Each row of numbers belongs to one of the objects below and depends on some of the facts about them. Some rows are named. Which object is each other row?

Some facts about the objects:
{Z396} χ Z392
{Z732,Z940,Z687} χ Z786
{Z372} χ Z970
{Z809} χ Z636
{Z85,Z547} χ Z27
{Z944} χ Z14
{Z311} χ Z363
{Z502} χ Z21
{Z68,Z77,Z319} χ Z409
{Z57,Z395} χ Z986
{Z993} χ Z551
{Z218,Z931} χ Z246
{Z274} χ Z963
{Z219,Z661,Z346} χ Z993
{Z789,Z312} χ Z644
{Z422} χ Z888
{Z705,Z739} χ Z418
{Z195} χ Z666
{Z430,Z47} χ Z131
{Z774} χ Z52
{Z10,Z401} χ Z351
{Z961} χ Z483
{Z398,Z805,Z904} χ Z305
{Z653} χ Z716
{Z14,Z103} χ Z280
{Z314,Z592} χ Z875
{Z100,Z767} χ Z931
{Z64} χ Z883
{Z79,Z142,Z204,Z697} χ Z453
{Z829,Z260} χ Z134
{Z199} χ Z842
{Z981} χ Z314
{Z481,Z788,Z473} χ Z467
{Z923} χ Z355
{Z613} χ Z626
{Z323} χ Z886
{Z356} χ Z774
{Z305} χ Z481
{Z928} χ Z912
{Z122,Z483,Z372,Z422,Z47} δ Z52
{Z438,Z963,Z27,Z883,Z356,Z21} δ Z453
{Z396,Z274,Z430,Z900,Z788,Z940} δ Z912
{Z732,Z218,Z523,Z829,Z467,Z346} δ Z644
{Z809,Z828,Z204} δ Z362
{Z392,Z961,Z653,Z660,Z323} δ Z27
{Z85,Z644,Z786,Z551} δ Z888
{Z712,Z68,Z79,Z199,Z931} δ Z300
{Z65,Z64,Z319,Z355,Z904} δ Z280
{Z944,Z502,Z676,Z626,Z613,Z687} δ Z716
{Z311,Z288,Z395} δ Z626
{Z57,Z537,Z219,Z774} δ Z26
{Z993,Z362,Z705,Z742,Z767} δ Z786
{Z300,Z970,Z889,Z875,Z412,Z912,Z52} δ Z842
{Z986,Z14,Z592,Z716,Z336} δ Z666
{Z409,Z287,Z401} δ Z636
{Z26,Z198,Z805} δ Z886
{Z457,Z195,Z131,Z100,Z142,Z260} δ Z351
{Z769,Z857} δ Z21
{Z160,Z789,Z981,Z77,Z739,Z246,Z928} δ Z418
{Z253} δ Z131
{Z969,Z312,Z418,Z481} δ Z336
{Z133,Z10,Z134} δ Z412
{Z387,Z923,Z305,Z473} δ Z409
{Z661,Z398,Z547,Z208} δ Z970
{Z314,Z280,Z147} δ Z611
{Z419,Z103} δ Z986
{Z697,Z363} δ Z963
{Z183} δ Z883

Named rows:
Z10: [  4   0   1   1   1   7  -1  -6  -2  -2   1  -6  -1   5  -6  -1  -1  -3
  -2  -1  -8  -2   0   4  -9  -2   2  -1  -6  -4  -4   2   4  -1   1  -8
   4   1   1  -4 -11   8   5  -1   5  14   0  -7   5  -3]
Z900: [  4   2   1   1   2   8  -1 -12  -1  -5   1  -7  -2   4  -5   0  -1   0
   1  -2  -6  -2   0   6  -8  -7   2  -1  -6  -2  -4   3   5  -3  -3 -10
   8   1   2  -5 -12   7   6   0   5  14   0  -6   4  -5]
Z280: [ 15  16   1  -3   0  -2  13  43   8 -15  -8   8 -17  12   7   8  -4   8
   3  -4  17  12  19 -19   2  18   0  -2   0   5  -2  -8  -7  -4  25 -14
  19   3 -23   0  34   3   4   0  -8   8  -3 -22 -15 -23]
Z626: [  5   6  10  -5   6 -18   0   7   6   2  -5   5 -16   5  -1  -1  13   9
 -31  -1  23  17  10 -10   5  11  -5  16  -2  13  -5  13   5   1   8 -17
  -1   3  14  20  -7  -2   4   6  -5  19  -7   0  -4  -8]
Z875: [  9   2   1  -2   3   7  -2 -17   0  -5  -3 -10  -5   1  -6   1  -5   4
   4  -3  -5   0   1   8  -2 -12   7   1  -5  -3  -4   1   5  -5  -1 -16
  15   1   2  -4 -10   6   7   2   5   7   0  -8   0 -11]
Z636: [  2   2   4   0  -7   7   6  -5   0  -6 -10  -2   1   9  -2  -4   5  26
   7  -2  12  19  15  -7  12  18  -3  -2   3   3  -4   5   3   2  11 -19
 -18  -1   0  14  -1   3  -2  12   0 -20   0   4  -3  -8]
Z963: [  4   4   4  -5  -3   8  -3  15   9  -4  -7   2  15   8   6   4   1  13
  -1  -7   0   9   0  -9   9  -4  -6   0   1  -4  -5   7  -2 -12  25  -6
 -24   3   8  15  23   1   3  13  -9 -24   5  -1 -11   4]
Z767: [ -7   2  -1   5  -4   2   4  28   1  20  -4  -1   8   4  -7  -5   5  -3
 -10   2  -6  -1  -5  10 -12   1   4  -3  -3   2   3   8   4  10 -14 -10
  -6   5  -5  -7   9   2   2   9   3   8  -8   2  -5   0]
Z788: [  5   6   4   8   4   8  -2  -9  -2   0   4 -12  -1   8  -2   3 -12   2
   7  -1  -6  -5  -3   9 -14  -1  -2   1  -6  -9  -2   3   3  -4   3  -5
   1   0   2  -5  -2   4   6  -3  12  27  -4  -1   5  -3]
Z969: [  3  -1   1  -1   8 -14  -2 -20   3   9  -1   4  -1  -2   3  -4   7  -1
   4   2  -1  -5  -5   5  -2  14   7   1  -3  -5  -3   5   2  -4  -4   3
   5   1  -1   4  -1   2  -2  -4   4  -1  -6   1   5  -3]
Z712: [  4   2   1   1   1   7   0 -11  -1  -4   0  -7  -2   4  -5   0  -1   0
   1  -1  -6  -2   1   5  -8  -6   2  -1  -6  -2  -4   3   4  -3  -3 -10
   8   1   2  -5 -10   7   5   0   5  14   0  -6   4  -5]
Z842: [  6   7   8   0  -4  17  -5  -9   4 -27   2 -10   1   6   0  -7   2  11
   0 -12  16  23   7   5 -13  -7  -1  -3  -5  10  -9  -2   6  -4  13 -26
   2   2   0   7 -12  12  12   6   7   0   8  -9  -2  -7]
Z57: [  2  -3  -1   1  -1   4   6 -11  -5   7  -6  -4   0   7  -9  -1   0   8
   4   5 -10  -3   6  -2   5  12   1  -1  -1  -7  -2   6   3   4  -1  -6
  -7  -1   2   0 -10   5  -3   2   2   3  -3   1   7  -5]
Z355: [  8   9  -3   0   3  -1  10  14   3  -1  -4   4 -12   7   1   7  -2  -1
   6   2  -2  -6   9  -7   1   5   1   0  -4   0   0   1  -2  -6   0  -3
  18   1 -11 -11  15   4   1  -3  -4  19  -4 -11  -2 -13]
Z940: [ -1  -4   0   4   3  12  -1  -6   0  -9   6  -2  -1   6  -4  -2  -5  -4
  -2  -2  -5  -4  15   9 -10   1  -5   3 -13  -2  -4   4   5  -2   0  -4
   2   1  -1  -5 -19   9   6   1   2  13   3  -5  12   1]
Z346: [ -7  -3   1   9  -5  13   1  27  -3   9  -5   3  -1   1  -3  -2  10   0
 -10   2 -18  10  -5  -4  -6   0   1  -3  -4  -6  -2   9   3  -2 -15  -2
  17   3  -3  -3  10  -2   5   5  10  -3 -12   7   1  -6]
Z274: [  4   1   2   1   2   8  -1  -9  -2  -4   2  -7   0   5  -7  -1  -1  -3
  -1  -1  -8  -2  -1   5 -10  -4   2  -1  -6  -3  -4   2   4  -1   0  -9
   6   1   1  -5 -13   8   6  -2   6  15   1  -7   5  -3]
Z660: [  4   0  -1  -2   2   4  -1   2   3   8  -5  -1   9   5  -1   6  -3   0
   0   0 -18 -12  -5  -2   4  -9  -2   1  -3 -11  -2   8  -1 -10   6   3
  -9   1   8  -1  10   2   1   4  -5   0   0  -2  -1   4]
Z418: [  4   0   4  -3   7 -22  -9 -34  12  -4  -1  12   7  -7  20 -15  16  10
  20  -6  25  15  -6  10  -2  35  12  -5   2   0  -7  -2   0  -8  11   2
  -3   1 -11  23  13   2  -4  -1   7 -46  -2   6  -2  -4]
Z372: [  4   1   2   1   1   8  -1  -7  -2  -3   1  -7   0   5  -6  -1  -1  -2
  -2  -1  -8  -2  -1   4 -10  -3   2  -1  -6  -4  -4   2   4  -1   0  -8
   5   1   1  -5 -12   8   5  -1   6  15   0  -7   5  -3]

Which object is each row?
No name comes twice in this set of rows, the named rows included.
[  5   4   3  -6  -3   9  -4  15  11  -3  -8   2  19   8   8   7  -2  13
   0  -8  -5   5  -3  -9  12 -12  -7   1   0  -6  -5   9  -3 -17  28  -4
 -26   3  12  15  28   1   3  14 -12 -28   6  -1 -13   8]  Z27
[ -1  -5   2   1  10 -10   1  -1   2   7   2   7 -11   5  -3   0   3  -6
 -20   3   0  -7  16   2  -1  12  -7  14 -11   0  -3  12   4   1  -2   1
   1   1   6   3 -18   1   2   0  -3  23  -6   1  11   0]  Z687
[  3   3   2   8   2   3   4  -7  -5  10  -3  -7   0  10  -3   3 -10  10
  10   4  -7  -6   2   2  -1  13  -3   1  -2 -12   0   7   2   0   2  -1
  -9  -2   3  -1   3   0  -1   1   9  17  -8   5   5  -4]  Z805
[  7  11   3   0  -3   2   9  34   6 -11  -4   6  -7  12   6   2   2   8
  -1  -4  15  14  14 -15  -2  20  -3  -2  -1   5  -3  -2  -4  -2  20 -11
   3   2 -15   4  22   4   3   2  -4   6  -1 -14  -9 -12]  Z611
[  2   8   2   2   2  -1   6 -13   5  -1  -3  -9   8   5  -8  -9  -2   3
   2  -1  -4  -7   1  12 -12 -10   4  -3  -7   7  -2   5   6   3 -15 -12
  -4   4   2  -8  -5  11   3   3   1  16  -1  -8   3  -3]  Z931
[  3   1   7  -3   7 -22  -7 -19  10  -1  -1  11   3  -2  14 -13  15   7
   3  -4  23  15  -4   3  -4  34   8   0   1   2  -7   1   0  -2  13   0
  -6   2  -5  24   6   1  -1  -1   5 -25  -4   4  -1  -2]  Z336
[  1   0   4   1  -9   8   8  -8  -3  -5 -11  -4   3  12  -6  -6   4  29
   7   0   9  20  17  -9  14  25  -3  -4   4   0  -5   5   3   7  12 -18
 -25  -1   1  15  -6   4  -4  12   1 -20   0   5   1  -7]  Z26
[  4   2   3  -2   8 -14   1  -6   1  11  -3   2 -11   2  -5   1   6  -2
 -16   4   0  -4   2  -2   1   5   1  11  -5   1  -2  11   4  -1  -6  -4
   7   1  10   3  -9   0   1  -1  -1  25  -8  -1   4  -6]  Z676
[ 6  5 -1  1  2  0  7 10  1  2 -3  2 -7  6 -1  5 -1 -1  3  2 -6 -6  5 -5
 -1  6  1  0 -4 -3 -1  3 -1 -3  0 -3 11  1 -7 -7  8  4  1 -2 -1 17 -4 -8
  0 -9]  Z147
[  5   6  11  -6   8 -23  -2   1   7   3  -4   6 -17   3   1  -3  15   8
 -31  -1  26  17   8  -9   5  15  -4  17  -2  13  -5  13   5   1   8 -15
  -1   3  15  22  -7  -2   4   4  -4  19  -8   1  -3  -8]  Z716
[  3   3   2   8   1   3   6 -11  -6  11  -4  -9   0  11  -4   3 -10  14
  13   5  -7  -6   4   2   2  15  -3   1  -1 -13   0   7   2   1   1  -2
 -12  -2   3  -1   1   0  -2   1   9  15  -8   7   6  -5]  Z473
[  3  -2   1  -1   8 -13  -3 -17   2   9   0   4   0  -1   2  -5   7  -4
   1   2  -3  -6  -6   4  -5  17   8   1  -3  -7  -3   4   1  -1   0   4
   2   1  -2   5  -3   3  -2  -5   5  -1  -5   0   6  -2]  Z312

The same objects again, as new rows of numbers:
Some rows with their names:
Z473: [-11  13 -13   1   6  13  -2  15   2  15 -11   5  14]
Z409: [  3  -1  10  15  -3  21   1  14  13  10 -20  -3   0]
Z305: [-10   9 -10  13  -7   8   6   5   6   9   0  -8   4]
Z68: [ -1 -10  -4  11   3  -7  -3  23  11  -1   2   1  -2]
Z319: [-14  -3  -5  10  -5  12   8  21  14  -3  -3   8  -1]
Z198: [ 3  4 -7  7  2 10 -1 -4  9 12 -3 -5 -4]
Z355: [ -1   2  -9   5  -4  13   5  -4  16   4   1   2 -11]
Z21: [ 10   7   2   0  -1  12   3   3   6   0  -7 -10  -3]
Z842: [ 19  -1   4   8  -1   4  -6   0  12   1  -3  -4 -10]
Z889: [ 12  -3  -7   6   3  -5  -5  -1  14   6   5  -5 -11]
Z274: [ 4 -3 -8  7  4 -6 -6  6  6 -1  7 -2 -3]
Z523: [  2  13 -25   5   1  -3   9   2   9  11   0  -3   4]
Z786: [  7  26 -16   5  -6   8  13  -1   6   5 -13   0  15]
Z940: [ 3  2 -7  5  1 -4 -4  1  5 -2  3  1  3]
Z888: [  9  15 -11   7  -4   8   7   3   7   5  -8  -2   4]
Z246: [  4   7 -10  10   6   7 -20  -2   9 -12  21  -2  -6]
Z661: [  6   0 -16   9  -2  -4  -6   6  -1  -9   5   0  -7]
Z789: [-11   7 -10  14  -3   6 -10  14   5 -20  18   4   2]
Z392: [  3   3 -10  -3   4   1   3   1   7   5   2 -11  -5]
Z100: [-1  8 -8  5  8  9 -9 -2 -4  2  4 -3  6]

Which object is each row?
No name comes twice in this set of rows, the named rows included.
[ -1  19 -27   4   9  -2   0   3  -4   4   5  -1  17]  Z767
[  0  -5   7  -3   1  13  11  -2   1   8   0 -10  -3]  Z453
[ -3   5 -10  12  -2   6 -10   6  14 -13  16   1  -7]  Z160
[  3   9   1  15  -7  16 -11   8  12 -21  10   2  -5]  Z418
[-16  -1  -6  17  -4   5  -6  30  11 -20  13   7   2]  Z77
[ 3 -2 -8 11 -4 -9 -1  4  9 -3 11 -7 -6]  Z398
[-15  -6  -4   5   2   9   8   1  -3   9   5  -2   4]  Z142
[-10   4 -10   7  -5  13   5   4   8  -3   2   5  -1]  Z64
[ -1  17 -26   3   9  -2  -1   2  -4   5   6  -2  14]  Z218
[ -4   7 -15  11  -4  14  -2   2  -7   0  -6  -2   2]  Z219
[ -7  14 -25   6   1  -3   8  10   0   4   2   0  13]  Z829
[ 10  11  24   6 -14  14   4   0 -11  -5  -4   5 -17]  Z626
[ -4  17 -34   8  -5  -3   8   9  -6  -3   0   2   8]  Z346
[-8  4 -8  8 -3 10  3  6  5 -3  2  3  2]  Z314

